Below are the code and all the weights of a small trained network. Each question names an input and a class and asks about switching units off, where a switched-off unit gives its printed mean instead of its output.

import numpy as np


def w(rows, s, z=0):
    codes = np.array(rows[::2]) - 128.0
    scale = np.full(codes.shape[1], s)
    scale[-1] = z or s
    return codes * scale


def norm(h):
    return h / np.sqrt((h * h).mean(-1, keepdims=True) + 1e-5)


def f(y):
    return np.maximum(y, 0)


def log_softmax(a):
    a = a - a.max(-1, keepdims=True)
    return a - np.log(np.exp(a).sum(-1, keepdims=True))


def net(x, mask):
    res = np.array(x, float).reshape(1, 7) / 4 @ E
    u = 0
    for l in range(3):
        y = f(norm(res) @ A[l][:, :-1].T + A[l][:, -1])
        res = res + np.where(mask[u : u + 6], y, B[l][:, -1]) @ B[l][:, :-1]
        u += 6
    return log_softmax(norm(res)[-1] @ U[:, :-1].T + U[:, -1])


A, B = {}, {}
E = w([
[133,130,110],'x0',
[134,131,98],'x1',
[128,130,130],'x2',
[127,128,130],'x3',
[241,254,189],'x4',
[21,208,135],'x5',
[122,125,157],'x6',
],0.0068)
A[0] = w([
[164,137,77,6],'0.n1',
[216,81,162,38],'0.n2',
[181,158,206,145],'0.n3',
[207,50,121,231],'0.n4',
[98,142,139,229],'0.n5',
[221,2,139,5],'0.n6',
],0.0088,0.0025)
B[0] = w([
[84,1,84,137],'0.n1',
[195,37,46,200],'0.n2',
[158,141,57,219],'0.n3',
[201,201,180,254],'0.n4',
[247,105,106,190],'0.n5',
[70,19,155,232],'0.n6',
],0.0061,0.0049)
A[1] = w([
[25,239,130,175],'1.n1',
[214,214,126,150],'1.n2',
[44,254,114,216],'1.n3',
[250,82,93,4],'1.n4',
[146,66,127,163],'1.n5',
[84,32,131,241],'1.n6',
],0.0093,0.0024)
B[1] = w([
[254,1,147,235],'1.n1',
[18,241,102,248],'1.n2',
[229,11,124,248],'1.n3',
[193,101,169,239],'1.n4',
[105,146,181,205],'1.n5',
[86,221,95,254],'1.n6',
],0.0087,0.0056)
A[2] = w([
[109,110,131,226],'2.n1',
[142,108,139,93],'2.n2',
[153,249,117,250],'2.n3',
[99,125,140,110],'2.n4',
[112,176,84,253],'2.n5',
[87,112,94,154],'2.n6',
],0.02,0.003)
B[2] = w([
[191,217,99,166],'2.n1',
[112,113,57,166],'2.n2',
[1,112,101,254],'2.n3',
[125,157,110,143],'2.n4',
[50,108,213,191],'2.n5',
[34,235,158,177],'2.n6',
],0.008,0.0089)
U = w([
[9,201,147,4],'0',
[153,64,148,252],'1',
],0.015,0.00049)

Each question gives the input, the list of numbers given to net, and the class t.
The units are the neurons (one row each of A and B). Each row of codes is followed by its name. A weight is (code - 128) times the scale printed after its matrix; where a second scale follows, it is the last column's (A, B and U).
mask holds one flag per neuron, layer by layer. A switched-off neuron (its flag False) gives its mean, the last column of its row in B, instead of its output. The means were averaged over made-up inputs and are rounded, as every weight is.
A unit's drop is (log p(t) with every unit on - log p(t) with that unit switched off) / (log p(t) with every unit on - log p(t) with every unit switched off).
unit that matters most: the unit with the biggest drop
k most important neurons: the k neurons with the biggest drops, biggest first
top k neurons in layer l: the k neurons of layer l with the biggest drops, biggest first
drop when u is switched off: that unit's drop, to one decimal
input [-7,-1,2,3,-8,-6,3], class 0: 2 most important neurons	[1.n6 1.n1]
input [2,-6,-1,-3,-8,-7,-3], class 0: top 3 neurons in layer 1	[1.n1 1.n6 1.n3]
input [1,-3,4,-2,-8,-8,-4], class 0: 3 most important neurons	[1.n1 1.n3 1.n6]
input [3,2,3,7,8,-6,-1], class 0: unit that matters most	1.n2
input [7,4,6,-7,5,7,-6], class 1: 2 most important neurons	[1.n3 1.n1]
input [-1,-4,-1,-2,-5,7,6], class 1: 2 most important neurons	[1.n1 0.n6]
input [-1,8,4,-6,5,8,-5], class 1: top 2 neurons in layer 1	[1.n3 1.n1]
input [0,5,-5,3,-2,3,4], class 1: 3 most important neurons	[0.n6 0.n2 1.n2]
input [6,-8,7,2,-3,-3,6], class 0: top 3 neurons in layer 1	[1.n3 1.n1 1.n6]
input [5,-4,4,8,6,-5,-4], class 0: 2 most important neurons	[1.n2 1.n1]
input [3,-7,7,-2,-7,-7,3], class 0: 2 most important neurons	[0.n6 1.n1]
input [-7,3,-3,-6,8,-8,7], class 0: top 2 neurons in layer 0	[0.n4 0.n5]
input [4,7,3,8,-4,6,3], class 1: 2 most important neurons	[1.n1 0.n6]
input [6,-1,6,-4,-5,6,2], class 1: top neuron in layer 2	[2.n3]
input [-7,-8,1,-8,8,-7,-7], class 0: drop when 1.n2 is switched off	1.1
input [-3,-3,2,2,-3,4,-5], class 1: drop when 0.n6 is switched off	1.6
input [-2,3,-5,-7,-4,5,-1], class 1: drop when 1.n3 is switched off	0.2
